Here is a tiny trained network, its code and every weight. The questions are about switching its units off for an input and a target symbol, where a switched-off unit gives its printed mean instead of its output.

import numpy as np


def w(rows, s, z=0):
    codes = np.array(rows[::2]) - 128.0
    scale = np.full(codes.shape[1], s)
    scale[-1] = z or s
    return codes * scale


def softmax(a):
    e = np.exp(a - a.max(-1, keepdims=True))
    return e / e.sum(-1, keepdims=True)


def log_softmax(a):
    a = a - a.max(-1, keepdims=True)
    return a - np.log(np.exp(a).sum(-1, keepdims=True))


def net(x, mask):
    ids = ['αβγδεζηθλμξστψω'.index(c) for c in x.split()]
    T = len(ids)
    res = E[ids] + P[:T]
    u = 0
    for l in range(2):
        r = res
        for j in range(3):
            rows = slice(4 * j, 4 * j + 4)
            q, k, v = (r @ M[l][rows].T for M in (Q, K, V))
            z = softmax(np.where(np.tri(T) > 0, q @ k.T / 4**0.5, -1e9)) @ v
            o = O[l][rows]
            res = res + np.where(mask[u + j], z, o[:, -1]) @ o[:, :-1]
        u += 3
    return log_softmax(res[-1] @ U[:, :-1].T + U[:, -1])


Q, K, V, O = {}, {}, {}, {}
E = w([
[63,185,165,66,221,90,166],'α',
[120,229,109,135,170,67,118],'β',
[131,189,153,147,121,96,153],'γ',
[60,88,163,175,200,94,87],'δ',
[83,128,76,48,124,72,146],'ε',
[67,186,106,130,215,147,148],'ζ',
[18,79,94,114,190,167,66],'η',
[173,69,59,123,37,107,75],'θ',
[70,5,170,72,108,129,71],'λ',
[164,143,147,105,158,88,42],'μ',
[147,163,141,28,97,185,132],'ξ',
[251,88,204,112,143,101,169],'σ',
[155,111,159,175,51,210,145],'τ',
[204,143,146,184,175,190,84],'ψ',
[111,223,42,118,53,201,139],'ω',
],0.011)
P = w([
[15,185,157,161,100,95,172],'0',
[57,202,178,128,144,141,102],'1',
[89,158,152,65,180,159,86],'2',
[165,132,130,63,195,187,64],'3',
[213,114,99,46,199,203,48],'4',
[254,156,83,10,187,194,67],'5',
],0.0057)
Q[0] = w([
[108,133,139,136,153,135,115],'L0H0',
[73,118,137,110,134,157,80],'L0H0',
[110,109,91,144,124,120,147],'L0H0',
[168,124,134,158,86,89,151],'L0H0',
[91,170,113,81,214,170,59],'L0H1',
[128,94,107,211,82,52,197],'L0H1',
[78,131,149,84,162,133,125],'L0H1',
[73,101,99,172,110,66,185],'L0H1',
[140,115,148,79,215,140,23],'L0H2',
[128,105,130,175,78,98,254],'L0H2',
[152,136,124,129,170,172,132],'L0H2',
[145,114,96,147,92,110,197],'L0H2',
],0.01)
K[0] = w([
[122,90,154,120,164,141,94],'L0H0',
[151,68,156,143,84,126,111],'L0H0',
[134,177,119,123,76,121,130],'L0H0',
[97,155,120,114,117,110,150],'L0H0',
[223,82,160,94,114,147,57],'L0H1',
[69,147,115,210,93,77,170],'L0H1',
[155,89,137,103,83,165,109],'L0H1',
[93,97,159,193,69,107,162],'L0H1',
[188,127,95,124,132,254,104],'L0H2',
[45,181,125,148,131,23,104],'L0H2',
[161,98,68,126,153,122,84],'L0H2',
[78,124,141,149,123,27,85],'L0H2',
],0.0083)
V[0] = w([
[117,132,153,164,87,70,135],'L0H0',
[164,144,144,187,66,102,199],'L0H0',
[135,84,146,133,132,166,70],'L0H0',
[135,98,96,161,152,119,104],'L0H0',
[71,72,124,141,115,59,98],'L0H1',
[192,117,199,95,38,172,112],'L0H1',
[168,125,151,131,95,92,47],'L0H1',
[190,171,117,134,139,161,68],'L0H1',
[113,180,109,188,98,109,130],'L0H2',
[122,139,106,154,132,93,187],'L0H2',
[105,99,149,44,122,83,145],'L0H2',
[59,105,93,123,255,74,60],'L0H2',
],0.0091)
O[0] = w([
[93,90,105,174,133,87,110,109],'L0H0',
[48,73,104,229,147,120,128,2],'L0H0',
[136,115,156,103,90,167,70,135],'L0H0',
[153,151,135,175,94,152,113,99],'L0H0',
[145,61,131,135,44,112,124,122],'L0H1',
[24,120,140,57,169,122,104,107],'L0H1',
[58,164,149,74,83,75,20,162],'L0H1',
[117,202,134,106,161,113,65,178],'L0H1',
[165,101,95,192,129,87,80,102],'L0H2',
[121,98,95,215,129,113,190,63],'L0H2',
[81,115,118,74,78,117,235,147],'L0H2',
[201,193,191,160,3,138,157,219],'L0H2',
],0.0069,0.004)
Q[1] = w([
[156,100,134,73,139,116,87],'L1H0',
[114,98,91,194,123,154,110],'L1H0',
[100,113,134,136,169,143,67],'L1H0',
[111,79,56,153,93,156,163],'L1H0',
[107,168,202,105,209,69,107],'L1H1',
[151,211,119,153,172,117,82],'L1H1',
[155,129,207,45,114,136,140],'L1H1',
[128,40,81,226,109,82,190],'L1H1',
[107,104,147,148,190,56,135],'L1H2',
[163,204,112,80,156,72,140],'L1H2',
[214,126,100,136,190,88,67],'L1H2',
[110,190,164,2,123,145,100],'L1H2',
],0.008)
K[1] = w([
[149,198,108,111,158,204,108],'L1H0',
[104,123,117,149,161,63,196],'L1H0',
[112,163,88,143,136,173,174],'L1H0',
[134,134,192,174,169,32,128],'L1H0',
[176,87,41,139,120,223,119],'L1H1',
[160,62,146,72,130,191,120],'L1H1',
[124,176,68,131,139,158,52],'L1H1',
[38,119,141,177,105,86,197],'L1H1',
[107,95,2,245,85,202,173],'L1H2',
[135,47,138,116,148,206,104],'L1H2',
[131,170,126,98,119,235,183],'L1H2',
[225,112,223,120,176,162,94],'L1H2',
],0.0067)
V[1] = w([
[141,18,153,131,92,85,89],'L1H0',
[74,149,19,103,87,179,163],'L1H0',
[113,48,211,117,122,103,96],'L1H0',
[140,132,192,43,212,167,181],'L1H0',
[172,233,203,97,163,98,82],'L1H1',
[151,133,48,155,98,126,72],'L1H1',
[194,85,198,198,160,195,108],'L1H1',
[115,44,47,52,40,93,91],'L1H1',
[183,122,168,116,216,2,141],'L1H2',
[116,184,61,145,102,192,34],'L1H2',
[94,168,168,37,97,35,90],'L1H2',
[123,218,68,116,133,27,125],'L1H2',
],0.007)
O[1] = w([
[114,159,110,47,89,107,91,91],'L1H0',
[189,71,191,60,194,53,236,118],'L1H0',
[70,148,101,27,53,149,57,124],'L1H0',
[55,85,145,145,107,239,193,172],'L1H0',
[101,98,128,212,112,127,120,255],'L1H1',
[186,192,199,175,130,3,73,119],'L1H1',
[129,174,105,139,151,213,35,111],'L1H1',
[120,204,189,45,95,46,187,107],'L1H1',
[51,214,31,245,30,73,174,137],'L1H2',
[160,128,252,152,166,118,72,150],'L1H2',
[84,42,158,150,84,78,152,214],'L1H2',
[153,158,161,238,108,14,216,146],'L1H2',
],0.0064,0.0088)
U = w([
[149,72,72,160,64,169,169,82],'α',
[166,91,99,168,124,97,138,135],'β',
[126,93,55,137,148,96,122,239],'γ',
[161,168,55,119,50,160,98,164],'δ',
[184,116,122,107,106,110,178,223],'ε',
[198,123,101,145,135,165,152,178],'ζ',
[232,152,179,95,103,184,147,105],'η',
[144,183,169,76,166,84,124,73],'θ',
[130,101,115,66,85,153,109,127],'λ',
[73,127,190,173,47,94,127,80],'μ',
[91,42,176,137,166,130,180,1],'ξ',
[3,156,45,125,106,148,116,121],'σ',
[113,84,82,68,228,109,75,225],'τ',
[89,107,120,170,155,161,66,53],'ψ',
[207,22,181,129,226,80,135,104],'ω',
],0.0061,0.0025)

Each question gives the input, a string of symbols that net reads in full, and the target symbol t.
The units are the heads (4 rows each of Q, K, V and O). Each row of codes is followed by its name. A weight is (code - 128) times the scale printed after its matrix; where a second scale follows, it is the last column's (O and U).
mask holds one flag per head, layer by layer. A switched-off head (its flag False) gives its mean, the last column of its rows in O, instead of its output. The means were averaged over made-up inputs and are rounded, as every weight is.
A unit's drop is (log p(t) with every unit on - log p(t) with that unit switched off) / (log p(t) with every unit on - log p(t) with every unit switched off).
The circuit of an input: a set's keep is (log p(t) with only the set's units on - log p(t) with every unit switched off) / (log p(t) with every unit on - log p(t) with every unit switched off). Starting from all 6 units, units are removed one at a time, each time the one whose removal leaves the highest keep (on an exact tie, the one counted first), for as long as the keep stays at least 0.8.
units of the circuit, in order: the units of the circuit, biggest drop first
unit that matters most: the unit with the biggest drop
which heads matter: for each layer, one digit per head in row order, 1 if its drop is at least 0.15 and else 0, layers parted by /
drop of u: that unit's drop, to one decimal
input ψ ω α μ, target ω: units of the circuit, in order => L1H0
input μ δ τ θ τ λ, target τ: units of the circuit, in order => L0H2, L1H2
input γ θ γ α, target θ: which heads matter => 011 / 110
input ω λ δ, target ω: units of the circuit, in order => L1H0, L1H2
input γ μ μ ω μ, target ω: units of the circuit, in order => L1H0, L0H2
input μ ω θ, target ω: which heads matter => 001 / 101
input δ μ λ, target μ: which heads matter => 011 / 011
input τ δ θ θ δ β, target θ: which heads matter => 010 / 010
input α σ δ ζ ψ γ, target ψ: units of the circuit, in order => L1H1, L0H2, L0H1, L1H0
input τ η η, target τ: units of the circuit, in order => L1H2, L0H2
input σ μ θ ε θ δ, target θ: units of the circuit, in order => L1H1, L0H1
input β η α ε λ θ, target λ: units of the circuit, in order => L1H2, L0H2, L0H0, L1H0
input ε τ ε, target τ: units of the circuit, in order => L0H2, L1H2, L0H1
input η β ψ, target ψ: units of the circuit, in order => L1H1, L0H2, L0H1
input γ ω λ, target ω: units of the circuit, in order => L1H0, L0H2
input θ μ ω ε, target ω: units of the circuit, in order => L1H0, L1H2, L0H2
input μ ψ λ ε ε μ, target μ: units of the circuit, in order => L0H1, L1H2, L1H1, L0H0
input ψ ε β η α, target η: which heads matter => 111 / 000
input λ α γ λ γ α, target λ: which heads matter => 111 / 101
input δ μ σ μ, target σ: unit that matters most => L1H0
input β μ α, target μ: unit that matters most => L1H2
input ζ ψ ξ, target ψ: which heads matter => 011 / 010
input μ θ δ, target μ: which heads matter => 010 / 011
input γ μ ε ψ β μ, target ψ: which heads matter => 011 / 110
input α θ λ, target λ: drop of L0H1 => 0.2
input α σ ω θ α ξ, target ξ: drop of L0H0 => 0.2
